[ -8.2   8.1 -19.5  21.2  -5.3 -18.7 -20.8  -7.4  -3.3  32.6   8.6   5.7
  -7.3  -3.3  -6.7  19.1  11.6   8.9   6.9] -> fum kotu
[ -6.8   5.5 -18.5  22.0  -0.8 -17.4 -18.1  -8.8  12.7  67.1  15.5  32.2
 -10.4   9.0  -1.4   6.2  16.3  -7.4  -6.8] -> fal rifo
[  1.3  11.8 -21.1  18.7   6.9 -27.5 -20.8  -5.0   2.6  49.0   6.1  17.0
 -26.4  13.7   7.6   1.6  32.2   3.8  -3.8] -> fal Mef
[ -5.4  18.2 -18.7  24.9 -15.8 -20.4 -19.2  -6.0   5.3  65.2   8.9  29.4
 -14.6  -2.7   9.1   1.8  18.5   0.5   0.3] -> fal ramod
[ -4.9   1.1  -9.9  14.3  -4.0 -12.4 -16.0  -3.8  -0.2  41.0   7.0  22.0
  -4.1  -2.0   5.6   0.6  14.4  -6.1   0.6] -> fal ramod
[ -4.7  -6.0  -6.6  -1.0   1.3  -3.6   8.9   0.8 -12.2 -16.9  -5.1 -13.3
 -15.4  -4.7  11.7  10.0   6.3   4.7  13.9] -> pefi lelok
[ -2.7   7.2  -7.9  10.9  -7.6 -13.2 -18.9  -1.0  -2.6  49.8   8.6  16.3
 -11.4  11.3  -1.9  -4.8   7.7  -6.3  -6.2] -> fal ramod
[-17.5  -6.2 -23.7  29.7   3.8 -13.3  -9.1 -11.0   8.6  35.1  12.2   0.8
 -20.9  -0.9  24.6  16.6   2.1  19.2  -5.1] -> pefi darig
[ -4.4   7.0   3.6  22.1  -5.1 -12.7 -23.4 -17.8   0.7  22.2  13.7  17.7
   4.2   3.3  -9.8  16.0   9.9   2.0 -15.5] -> fum Senip
[ -6.6  12.8 -11.6  18.5  -2.1 -17.5 -20.8 -12.6  12.0  67.1  10.8  22.4
 -16.8  13.7   6.4   8.5  12.5  -5.0  -3.6] -> fal rifo
[ -3.3   8.8  -9.6  11.6  12.3  11.4 -12.2   6.1  -0.6 -24.1   3.9   5.2
   6.0  -6.1  13.0   2.4   5.3  28.7  -0.6] -> vevu buloz
[-19.1   2.4 -25.7  29.0  -1.8 -11.1 -16.2  -3.4   2.9  13.7  17.7  -0.9
  -2.6  -7.9  16.7  22.1  11.6  18.2  -0.3] -> pefi darig
[ -5.4  -1.1 -15.2  20.0   2.6 -17.8 -15.5  -1.4   0.8  44.6   6.2  18.5
 -20.3   8.1   5.0   2.3  12.9  -1.7   2.2] -> fal ramod
[ -4.3  -0.4  11.3   5.6 -33.9   8.3  -8.5  -0.8  -1.5 -18.1   6.8  18.6
   0.2   0.6  12.1  -4.0   9.1  39.7  -1.2] -> vevu buloz
[ -8.3   7.7 -16.9  24.6  14.6  19.8 -12.7  -8.9  29.0   8.7  23.8 -27.0
  -1.9  -7.5  21.2   3.8  21.9  25.4   7.6] -> vevu buloz
[ -0.5   7.3 -11.2  17.3  -1.9 -21.0 -27.9  -2.7  -4.5  49.8   6.0  26.3
 -11.1  11.7  -0.2  -0.3  10.2   6.0  -5.8] -> fal ramod
[-14.2  -1.4  -1.6  19.8   8.6 -13.1 -12.6  -4.0  -3.5   5.2   8.1   0.7
  -9.4 -12.6  13.2  15.9   7.4  14.2  -6.2] -> pefi darig
[-20.9  -5.6 -16.6  18.7   9.2  -6.4  -6.9   1.5 -11.9  -2.2  14.5  -8.3
 -17.9  -7.5  20.4  26.5  15.3  14.9  -6.6] -> pefi Temef
[-5.8  3.4 -9.4 16.7  8.0  5.8 -7.7 -3.9 17.3 -0.8 -0.4 10.7  3.5 -7.1
 19.5  2.1 17.1 12.9 -6.0] -> vevu buloz
[-21.5  -7.8 -17.8   2.6  -2.2 -13.8  -8.1  -9.7  21.5  28.7   7.2  -7.7
 -18.3  13.4  14.3  14.8  15.0  13.7  -5.7] -> pefi Temef
[ -3.5  10.0 -26.1  38.8  12.7  -1.0 -26.2   3.7  35.8  36.5  21.5  18.3
 -10.9  -1.5  29.3  -0.3  17.3  32.3  -3.8] -> vevu feb

[ -2.0 -18.0  -5.0  -5.3  -2.5 -11.4  21.3  17.1 -18.3   4.8  -1.0   3.7
  -2.5   6.0  -1.5  15.9  -5.1  -3.8  16.2] -> A pip
[  1.3 -17.2   5.5  -7.4  -6.2 -19.8   8.1  -9.5  -9.8   6.4  11.9  40.8
  -3.3  -1.8 -24.7   9.5 -10.5   0.8  18.9] -> N fitod
[  1.6 -17.6  -0.9  11.6   0.0 -19.2  24.7  10.6 -12.9  11.8  -3.9  13.8
   6.5   3.4 -12.6  -3.8  13.5 -16.3  23.6] -> A vebuz
[-22.4 -24.4 -21.9  32.1 -18.9 -16.1 -25.4  11.4   4.2 -33.6  27.3 -10.0
  22.1 -14.6  -2.1   3.7  25.1 -26.5   1.5] -> X tizak
[ 16.3  41.9  19.2  -7.0   8.5  15.6   6.5  14.2   1.5  24.7  -8.5  13.6
  -8.2  -0.8 -12.2  -6.0  -3.3   0.2  14.4] -> N fitod
[ -4.1   6.0   1.6 -16.8 -11.1 -12.0  -4.0 -18.2  -0.7  17.9  17.6  19.7
  -3.6   5.5  -0.2 -17.3   8.5  28.3  27.6] -> N buta
[  3.4  25.0  -7.8 -10.3  -0.1 -27.8 -12.0  -5.5  -6.1  -4.4   5.0  12.1
  -6.8   3.9   1.9  20.4 -14.3   6.6   1.5] -> Z dal
[ -8.2 -34.4 -22.2 -17.8 -16.2 -19.9 -10.8  29.0   3.6 -28.4   5.6  -0.4
   6.4  -1.6 -21.5  11.0   4.0 -29.6  -9.8] -> X Volus
[ -2.9   0.1  -1.6 -12.6 -16.9 -15.0   8.8   8.1  10.9   1.1   7.4  16.8
   7.8  -8.8  -6.0  -9.2   3.0 -17.3   9.2] -> N zibe
[  5.2 -20.9   1.8  19.7  -0.1 -21.5  12.7  21.2  -5.3 -11.7  12.5  12.6
  -2.5 -17.9 -21.1  13.1   3.4 -12.6  11.4] -> N zibe
[ -7.4   9.0  -3.8   3.8  -9.8  -7.4  -5.8  -9.1  -8.3   3.5  12.2  32.9
   9.9  -0.7 -12.7 -20.7   7.6   4.3  10.4] -> N fitod
[ -8.8   2.8  -2.6  -3.2  -4.0 -16.8  -0.7 -10.5   4.3  -9.4  11.6  13.1
   8.0  -2.6  -8.0  -1.6   3.2   2.5   0.7] -> N fitod
[-22.1 -35.2 -27.8  12.2 -19.7 -21.2   8.7  -9.9   4.3 -20.6  44.1  20.5
  14.3  -8.1 -22.8   2.7  -2.6 -12.9  10.2] -> N fitod
[  0.9   2.0   7.9 -19.2  -8.8 -20.2  -3.3   2.9  -1.9   0.5   6.0  23.8
   4.1  55.2 -10.1   2.1  -5.2 -34.8   8.2] -> N fitod
[ 48.7  63.2  14.3 -36.6  44.2   3.0 -13.1  45.0 -50.9  65.6 -42.2 -37.8
 -48.4 -10.0  11.4 -12.9  30.3   8.1   0.2] -> X Gegot
[ 34.3  22.8   5.8 -16.8  -1.2 -28.1 -16.1 -10.8   1.2 -21.9   3.1   2.5
   1.7   8.4   3.6  19.3 -21.9   7.2   3.2] -> Z mav
[ 18.7   5.6  13.1 -42.5  -5.3 -22.7   0.3  32.5  -3.8   7.9 -14.6 -39.6
 -17.7  -5.7  -4.5  21.7   9.5  -9.4  -1.2] -> X Volus

[ -9.1  10.1   4.2 -19.3  -2.3  10.0  -3.8   2.9   6.1  -4.5   6.3   1.2
   5.2   2.4   7.7 -12.4 -10.7  14.0  -4.4] -> funi M
[ -7.1  -6.9 -11.5  20.9   5.4  -9.9   4.4 -16.1  -3.2  -0.3  -7.6   1.7
  -2.0   4.6  -5.5   9.0   5.5  -8.5  -2.7] -> mebi C
[ -6.5   7.9  12.6  -2.8  -0.4  -5.5 -14.0  13.7   0.4   4.2  -0.1   2.6
  -6.4 -19.3   6.2  -3.2  -6.6  -1.3   1.8] -> bibap D
[-11.0  -6.4 -10.7  17.4   1.0  -9.7   6.6 -16.3 -10.1   3.4  -4.7   3.2
   1.4   4.0   2.6   3.5  10.6   0.3   3.4] -> mebi C
[ -2.9   6.7   6.4 -13.0  -4.2   6.9  -5.2   7.6   6.4   1.0   5.7  -3.9
   2.7   1.1   7.0  -6.8 -16.3  11.3  -2.6] -> funi M
[  6.2   7.9   8.7 -15.0  -1.1  13.9   0.4   8.0   5.4   1.5  10.2  -2.5
   4.1   2.9   9.7  -6.5 -11.5  13.2  -0.9] -> funi M
[ -3.8 -11.7 -11.6  31.2   2.9 -10.8   9.7 -17.0 -12.9  11.4  -2.8   3.3
   2.8   4.4  -5.9  11.7   9.9   0.8   2.3] -> mebi J
[  3.2   5.3   8.1 -14.0  -2.0   7.2   2.2   5.4   1.9  -0.2   5.6  -0.5
   3.5   0.6   1.5  -6.6  -2.8  10.6  -0.2] -> funi M
[-11.4   8.1   9.1 -19.8  -3.7  11.1  -4.4   6.3   7.5  -2.3   8.4  -1.2
   4.4   1.1  10.9 -11.9 -16.3  13.7  -4.8] -> funi V
[-23.6  -4.0 -16.6  12.2   1.9 -14.6   4.4 -24.6  -3.9   1.5 -10.3   7.0
   2.8   2.9   3.7  -1.8   4.8   1.5  -5.3] -> mebi C
[  5.3  -8.5   0.2  21.2   2.2 -10.8   1.3  -0.9 -12.9  10.2  -3.3   2.9
  -4.2  -1.4  -5.2  11.8  16.4 -10.2   7.2] -> Zef K
[ -6.9   8.0  13.1   5.0  -1.0  -9.2 -10.6  10.6  -4.4   8.7   0.6   4.7
  -5.8 -13.4   8.0  -1.8  -0.1   2.5   2.8] -> bibap S
